Below are the code and all the weights of a small trained network. Each question names an input and a target symbol and asks about switching units off, where a switched-off unit gives its printed mean instead of its output.

import numpy as np


def w(rows, s, z=0):
    codes = np.array(rows[::2]) - 128.0
    scale = np.full(codes.shape[1], s)
    scale[-1] = z or s
    return codes * scale


def f(y):
    return y / 2 * (1 + np.tanh(0.7978845608 * (y + 0.044715 * y**3)))


def softmax(a):
    e = np.exp(a - a.max(-1, keepdims=True))
    return e / e.sum(-1, keepdims=True)


def log_softmax(a):
    a = a - a.max(-1, keepdims=True)
    return a - np.log(np.exp(a).sum(-1, keepdims=True))


def net(x, mask):
    ids = ['ΓΔΣαβεζηθλμξτφψω'.index(c) for c in x.split()]
    T = len(ids)
    res = E[ids] + P[:T]
    u = 0
    for l in range(2):
        r = res
        for j in range(3):
            rows = slice(2 * j, 2 * j + 2)
            q, k, v = (r @ M[l][rows].T for M in (Q, K, V))
            z = softmax(np.where(np.tri(T) > 0, q @ k.T / 2**0.5, -1e9)) @ v
            o = O[l][rows]
            res = res + np.where(mask[u + j], z, o[:, -1]) @ o[:, :-1]
        u += 3
        y = f(res @ A[l][:, :-1].T + A[l][:, -1])
        res = res + np.where(mask[u : u + 4], y, B[l][:, -1]) @ B[l][:, :-1]
        u += 4
    return log_softmax(res[-1] @ U[:, :-1].T + U[:, -1])


Q, K, V, O, A, B = {}, {}, {}, {}, {}, {}
E = w([
[124,145,120,112,155,164,94,121,109,130],'Γ',
[172,141,122,149,134,160,107,121,139,154],'Δ',
[168,161,136,160,100,143,138,131,108,75],'Σ',
[165,137,141,166,123,118,78,129,111,103],'α',
[144,90,151,120,49,195,79,120,63,101],'β',
[180,86,123,95,118,167,112,188,100,111],'ε',
[85,86,164,70,142,120,102,172,139,130],'ζ',
[117,82,146,92,89,95,199,150,145,112],'η',
[118,79,130,95,166,154,148,152,161,182],'θ',
[208,102,147,151,104,153,249,130,130,123],'λ',
[127,145,133,132,108,109,105,185,182,83],'μ',
[171,110,199,105,171,101,150,112,117,133],'ξ',
[191,156,168,129,186,166,149,145,128,137],'τ',
[132,111,143,220,136,64,166,107,213,133],'φ',
[97,169,202,99,144,205,155,160,191,129],'ψ',
[197,139,123,144,105,67,134,41,100,108],'ω',
],0.018)
P = w([
[68,95,119,230,165,97,130,160,44,137],'0',
[144,128,165,151,98,89,97,169,168,158],'1',
[112,52,132,161,154,168,117,81,162,30],'2',
[137,94,106,119,189,97,166,155,33,151],'3',
[220,159,161,85,109,87,95,160,198,167],'4',
[178,101,128,98,174,160,122,62,198,2],'5',
[208,126,78,52,225,117,150,132,67,151],'6',
],0.016)
Q[0] = w([
[200,1,192,119,250,175,166,175,127,68],'0.h1',
[195,163,174,188,39,130,37,121,200,99],'0.h1',
[101,206,139,144,106,90,111,149,85,212],'0.h2',
[187,131,129,161,168,103,95,142,130,89],'0.h2',
[64,119,155,160,57,202,64,45,222,108],'0.h3',
[56,109,77,142,136,183,185,89,99,163],'0.h3',
],0.0091)
K[0] = w([
[232,177,75,26,162,74,123,113,236,122],'0.h1',
[131,66,162,64,54,189,175,181,108,161],'0.h1',
[76,25,255,159,92,171,121,87,83,89],'0.h2',
[170,112,193,31,145,90,185,123,179,96],'0.h2',
[65,85,84,238,72,80,56,101,64,136],'0.h3',
[139,172,66,223,146,160,145,131,152,165],'0.h3',
],0.0085)
V[0] = w([
[190,56,77,144,63,67,151,42,111,143],'0.h1',
[111,147,129,157,109,58,169,66,163,141],'0.h1',
[127,191,92,114,74,189,83,93,121,122],'0.h2',
[50,167,144,98,178,91,151,118,47,66],'0.h2',
[2,196,118,107,113,140,99,89,142,137],'0.h3',
[103,71,98,100,99,40,130,156,114,88],'0.h3',
],0.009)
O[0] = w([
[100,120,76,140,66,158,151,2,156,219,141],'0.h1',
[139,159,65,160,145,144,129,101,192,135,120],'0.h1',
[142,77,198,153,160,207,99,153,101,124,60],'0.h2',
[220,87,44,131,210,107,95,219,161,128,81],'0.h2',
[148,86,143,178,105,152,115,126,149,215,8],'0.h3',
[119,46,91,96,86,61,116,102,130,106,137],'0.h3',
],0.0095,0.012)
A[0] = w([
[165,93,193,129,89,117,109,127,248,131,231],'0.n1',
[148,132,89,160,118,173,135,114,18,127,134],'0.n2',
[117,141,138,105,116,100,2,143,119,184,170],'0.n3',
[128,170,160,148,143,111,174,199,111,207,255],'0.n4',
],0.0091,0.006)
B[0] = w([
[127,142,151,87,155,140,103,120,169,56,255],'0.n1',
[157,105,79,98,182,180,122,159,141,119,214],'0.n2',
[67,131,148,152,183,145,8,100,153,152,153],'0.n3',
[97,166,128,134,140,226,164,137,135,137,225],'0.n4',
],0.011,0.0054)
Q[1] = w([
[134,174,117,139,107,60,144,179,110,224],'1.h1',
[149,125,255,195,92,102,102,145,141,171],'1.h1',
[168,114,121,120,58,57,117,168,163,239],'1.h2',
[118,71,198,151,79,123,91,154,195,121],'1.h2',
[123,77,169,164,155,125,166,95,165,40],'1.h3',
[66,115,60,36,171,127,128,73,167,98],'1.h3',
],0.0074)
K[1] = w([
[91,75,138,223,183,94,175,115,128,102],'1.h1',
[56,90,46,189,70,161,100,210,142,148],'1.h1',
[45,56,84,254,148,120,163,151,126,106],'1.h2',
[89,174,80,178,92,111,94,162,49,195],'1.h2',
[188,176,129,19,35,143,87,174,130,147],'1.h3',
[213,124,173,29,129,157,186,71,90,144],'1.h3',
],0.0066)
V[1] = w([
[113,94,69,140,35,197,162,198,134,88],'1.h1',
[111,139,127,68,67,124,37,127,75,133],'1.h1',
[135,165,162,116,103,109,68,118,208,61],'1.h2',
[70,93,142,1,217,148,179,111,151,165],'1.h2',
[111,120,122,64,76,114,82,201,214,163],'1.h3',
[238,177,185,124,79,131,142,119,130,115],'1.h3',
],0.0087)
O[1] = w([
[106,228,87,25,61,194,2,49,109,71,98],'1.h1',
[220,89,101,77,54,205,147,183,183,167,131],'1.h1',
[87,139,70,189,43,124,87,186,140,92,255],'1.h2',
[44,107,121,24,139,78,100,150,108,223,172],'1.h2',
[80,75,100,51,127,172,81,181,146,107,104],'1.h3',
[114,105,109,165,187,141,137,83,110,80,160],'1.h3',
],0.0076,0.017)
A[1] = w([
[24,105,121,65,51,141,144,88,169,122,156],'1.n1',
[97,116,93,52,200,116,143,208,26,153,86],'1.n2',
[112,65,61,152,145,75,160,57,97,78,155],'1.n3',
[123,132,253,75,96,175,70,109,183,64,254],'1.n4',
],0.0069,0.00079)
B[1] = w([
[195,236,141,185,135,149,81,133,107,165,239],'1.n1',
[174,85,254,150,107,136,121,58,173,98,239],'1.n2',
[91,100,113,60,173,173,97,154,130,202,251],'1.n3',
[164,47,112,123,158,127,165,106,49,181,237],'1.n4',
],0.0093,0.012)
U = w([
[132,137,141,143,159,189,105,109,223,164,110],'Γ',
[126,151,134,167,152,156,110,56,121,180,85],'Δ',
[177,222,92,90,233,173,64,202,121,96,28],'Σ',
[192,171,105,216,178,123,106,216,104,161,95],'α',
[127,72,95,105,188,209,111,108,128,102,86],'β',
[203,146,103,13,128,147,136,117,226,77,141],'ε',
[78,91,163,173,87,70,47,101,122,115,133],'ζ',
[132,174,145,65,59,49,107,154,39,180,175],'η',
[130,196,171,126,12,92,155,44,194,145,254],'θ',
[29,124,111,24,143,109,131,84,82,89,120],'λ',
[116,217,133,77,111,28,117,195,209,45,199],'μ',
[113,57,148,124,163,74,174,185,89,155,182],'ξ',
[126,136,188,242,79,98,198,85,141,41,78],'τ',
[8,137,83,124,185,141,111,197,153,159,193],'φ',
[25,130,190,198,81,198,180,163,63,202,96],'ψ',
[186,128,94,140,108,135,173,126,52,254,122],'ω',
],0.0069,0.0054)

Each question gives the input, a string of symbols that net reads in full, and the target symbol t.
The units are the heads (2 rows each of Q, K, V and O) and the neurons (one row each of A and B). Each row of codes is followed by its name. A weight is (code - 128) times the scale printed after its matrix; where a second scale follows, it is the last column's (O, A, B and U).
mask holds one flag per unit, layer by layer, with each layer's heads first. A switched-off unit (its flag False) gives its mean, the last column of its rows in O or B, instead of its output. The means were averaged over made-up inputs and are rounded, as every weight is.
A unit's drop is (log p(t) with every unit on - log p(t) with that unit switched off) / (log p(t) with every unit on - log p(t) with every unit switched off).
The circuit of an input: a set's keep is (log p(t) with only the set's units on - log p(t) with every unit switched off) / (log p(t) with every unit on - log p(t) with every unit switched off). Starting from the 12 units with the biggest drops (on a tie, the unit counted first), units are removed one at a time, each time the one whose removal leaves the highest keep (on an exact tie, the one counted first), for as long as the keep stays at least 0.8.
units of the circuit, in order: the units of the circuit, biggest drop first
most important unit: the unit with the biggest drop
k most important neurons: the k neurons with the biggest drops, biggest first
top k neurons in layer l: the k neurons of layer l with the biggest drops, biggest first
input θ λ α θ θ, target θ: 4 most important neurons => (1.n2, 1.n3, 0.n4, 1.n1)
input ω Δ ξ Δ α α α, target α: most important neuron => (0.n2)
input ψ ω λ, target Γ: top 2 neurons in layer 1 => (1.n3, 1.n4)
input ξ ε ω, target ω: 3 most important neurons => (1.n4, 1.n1, 1.n2)
input ε Σ ψ α, target ψ: units of the circuit, in order => (0.h3, 0.n4)
input ψ Δ φ Σ, target φ: 4 most important neurons => (1.n1, 1.n2, 0.n1, 1.n4)
input ε Σ λ φ ψ, target Σ: 3 most important neurons => (1.n1, 1.n4, 0.n4)
input η ξ Σ Σ ω η ψ, target ω: units of the circuit, in order => (0.h1, 1.h1)
input ζ η α, target Σ: units of the circuit, in order => (1.n1, 1.h3, 1.h1)
input η Γ τ α, target τ: units of the circuit, in order => (1.n2, 1.n3, 0.h3, 0.h1)
input ε η ε Σ, target η: units of the circuit, in order => (0.n1, 1.h1, 1.h2)
input ε β Σ ω Σ, target ω: units of the circuit, in order => (1.n4, 0.h1, 1.h1, 0.h2)
input β λ Σ Σ, target λ: 2 most important neurons => (1.n1, 1.n3)
input λ β φ α ε ψ, target ω: most important unit => 1.n4
input Σ Δ ε Σ Σ, target η: 2 most important neurons => (1.n4, 1.n2)
input Δ ξ α τ, target τ: units of the circuit, in order => (1.n2, 1.n3, 0.h3)
input Γ Σ λ ε, target λ: top 2 neurons in layer 1 => (1.n1, 1.n3)
input Σ Σ ω, target β: units of the circuit, in order => (1.n3, 1.h2, 1.h3)
input ξ Σ α η, target η: units of the circuit, in order => (0.h3, 1.h3, 1.n1)
input ε λ β Σ ζ, target ξ: 4 most important neurons => (0.n1, 1.n4, 0.n3, 1.n1)
input λ θ ζ Σ, target θ: 2 most important neurons => (1.n2, 1.n3)
input α Σ Δ ε α β, target τ: most important unit => 0.n3
input τ Σ ε ω α λ, target τ: 2 most important neurons => (0.n3, 0.n2)
input μ β α Σ Σ Σ, target β: units of the circuit, in order => (1.h3, 1.n4, 0.h2)
input τ ψ ψ α η Σ, target Σ: 2 most important neurons => (1.n1, 1.n2)
input Δ φ Σ Σ Σ ξ, target β: 2 most important neurons => (1.n4, 1.n3)
input ξ ψ ξ θ Σ Δ, target β: units of the circuit, in order => (1.h3, 1.n4, 0.h2)
input α λ Σ, target Δ: most important unit => 1.n1
